Below is a small trained network, with its code and all its weights. Each question gives an input and a class and asks what happens when units are switched off, that is, made to give their printed mean instead of their output.

import numpy as np


def w(rows, s, z=0):
    codes = np.array(rows[::2]) - 128.0
    scale = np.full(codes.shape[1], s)
    scale[-1] = z or s
    return codes * scale


def f(y):
    return y / 2 * (1 + np.tanh(0.7978845608 * (y + 0.044715 * y**3)))


def log_softmax(a):
    a = a - a.max(-1, keepdims=True)
    return a - np.log(np.exp(a).sum(-1, keepdims=True))


def net(x, mask):
    res = np.array(x, float).reshape(1, 8) / 4 @ E
    y = f(res @ A[0][:, :-1].T + A[0][:, -1])
    res = res + np.where(mask, y, B[0][:, -1]) @ B[0][:, :-1]
    return log_softmax(res[-1] @ U[:, :-1].T + U[:, -1])


A, B = {}, {}
E = w([
[124,115,146,79,101,194,96],'x0',
[223,186,43,174,124,181,95],'x1',
[155,185,80,120,135,137,203],'x2',
[111,166,64,2,175,144,105],'x3',
[124,148,143,155,153,194,251],'x4',
[181,221,219,137,124,48,147],'x5',
[117,159,130,81,44,158,138],'x6',
[88,81,87,132,9,119,154],'x7',
],0.006)
A[0] = w([
[83,92,147,115,114,155,121,253],'n1',
[154,89,84,175,160,208,92,239],'n2',
[98,87,123,141,12,151,134,243],'n3',
[148,131,180,137,99,90,95,159],'n4',
[68,114,121,139,101,126,150,123],'n5',
[143,167,137,113,108,135,168,195],'n6',
[91,86,123,78,157,135,93,88],'n7',
[134,166,104,80,151,141,146,206],'n8',
[148,113,161,164,132,84,105,142],'n9',
[140,150,162,148,150,98,95,164],'n10',
[158,114,67,144,127,167,105,189],'n11',
[130,147,149,87,165,120,112,234],'n12',
[102,115,160,126,187,120,173,249],'n13',
[86,94,161,175,144,95,150,172],'n14',
[153,152,170,148,158,133,132,222],'n15',
[135,98,153,113,146,193,101,207],'n16',
[81,86,122,148,1,149,135,249],'n17',
[107,91,125,177,163,110,145,132],'n18',
[161,117,163,122,105,91,108,111],'n19',
[210,171,138,174,110,131,168,161],'n20',
[179,168,138,181,108,129,156,195],'n21',
[156,126,187,152,141,70,99,205],'n22',
[159,129,120,163,147,163,153,253],'n23',
[140,155,88,75,102,145,126,110],'n24',
],0.0099,0.0027)
B[0] = w([
[85,129,141,107,95,121,185,194],'n1',
[99,96,110,176,176,167,112,221],'n2',
[71,69,123,73,94,100,224,239],'n3',
[162,123,136,149,71,53,116,176],'n4',
[141,90,101,118,96,95,118,160],'n5',
[107,132,116,99,127,148,153,175],'n6',
[88,184,159,148,157,173,148,173],'n7',
[130,135,79,93,147,162,133,191],'n8',
[158,122,117,154,108,89,119,170],'n9',
[112,117,135,144,92,97,124,172],'n10',
[126,90,70,147,168,147,102,185],'n11',
[92,157,115,124,118,135,141,186],'n12',
[88,80,92,126,140,141,152,200],'n13',
[169,63,58,125,131,103,111,186],'n14',
[86,125,134,157,115,124,147,184],'n15',
[85,146,130,127,146,166,157,175],'n16',
[58,69,125,66,72,88,254,253],'n17',
[148,84,94,132,142,121,102,160],'n18',
[163,124,151,158,85,74,106,150],'n19',
[91,183,171,150,144,183,149,201],'n20',
[83,153,174,155,139,152,135,192],'n21',
[123,110,134,169,99,78,115,204],'n22',
[93,116,125,153,172,154,114,185],'n23',
[177,116,46,100,115,116,97,168],'n24',
],0.0093,0.0065)
U = w([
[141,92,97,164,188,139,77,140],'0',
[180,180,117,78,133,144,103,115],'1',
[63,145,163,129,155,169,155,146],'2',
[113,67,121,102,74,64,152,136],'3',
[252,72,220,91,138,162,118,8],'4',
[152,172,195,179,98,83,88,112],'5',
],0.011)

Each question gives the input, the list of numbers given to net, and the class t.
The units are the neurons (one row each of A and B). Each row of codes is followed by its name. A weight is (code - 128) times the scale printed after its matrix; where a second scale follows, it is the last column's (A, B and U).
mask holds one flag per neuron, in row order. A switched-off neuron (its flag False) gives its mean, the last column of its row in B, instead of its output. The means were averaged over made-up inputs and are rounded, as every weight is.
A unit's drop is (log p(t) with every unit on - log p(t) with that unit switched off) / (log p(t) with every unit on - log p(t) with every unit switched off).
The circuit of an input: a set's keep is (log p(t) with only the set's units on - log p(t) with every unit switched off) / (log p(t) with every unit on - log p(t) with every unit switched off). Starting from the 12 units with the biggest drops (on a tie, the unit counted first), units are removed one at a time, each time the one whose removal leaves the highest keep (on an exact tie, the one counted first), for as long as the keep stays at least 0.8.
circuit, biggest first: the units of the circuit, biggest drop first
most important unit: the unit with the biggest drop
k most important neurons: the k neurons with the biggest drops, biggest first
drop of u: that unit's drop, to one decimal
input [0,-1,2,3,-6,1,-8,2], class 5: 2 most important neurons : [n17; n3]
input [-8,-4,-1,3,-1,-4,-5,-4], class 0: circuit, biggest first : [n17; n3]
input [-6,7,7,1,1,6,0,0], class 2: most important unit : n20
input [0,3,7,8,5,6,0,3], class 1: circuit, biggest first : [n24; n17]
input [0,4,6,7,-1,-3,1,-8], class 0: circuit, biggest first : [n11; n17]
input [-6,8,8,8,-1,-4,8,3], class 1: circuit, biggest first : [n24; n8]
input [-8,-4,3,1,2,7,1,-7], class 5: circuit, biggest first : [n17; n22]
input [5,-6,-5,-1,-3,1,-6,-5], class 5: 3 most important neurons : [n17; n3; n7]
input [-7,4,4,-5,-4,-4,4,-7], class 0: 2 most important neurons : [n17; n3]
input [-3,7,1,-4,1,2,8,2], class 2: 2 most important neurons : [n20; n21]
input [4,-7,-7,8,2,0,-8,2], class 2: drop of n7 : 0.4
input [-2,4,-4,4,2,2,4,-1], class 1: drop of n17 : 0.2
input [7,-1,-4,1,1,7,-3,-6], class 5: drop of n3 : 0.1
input [-1,-7,-1,6,-2,-7,0,-3], class 2: circuit, biggest first : [n7]
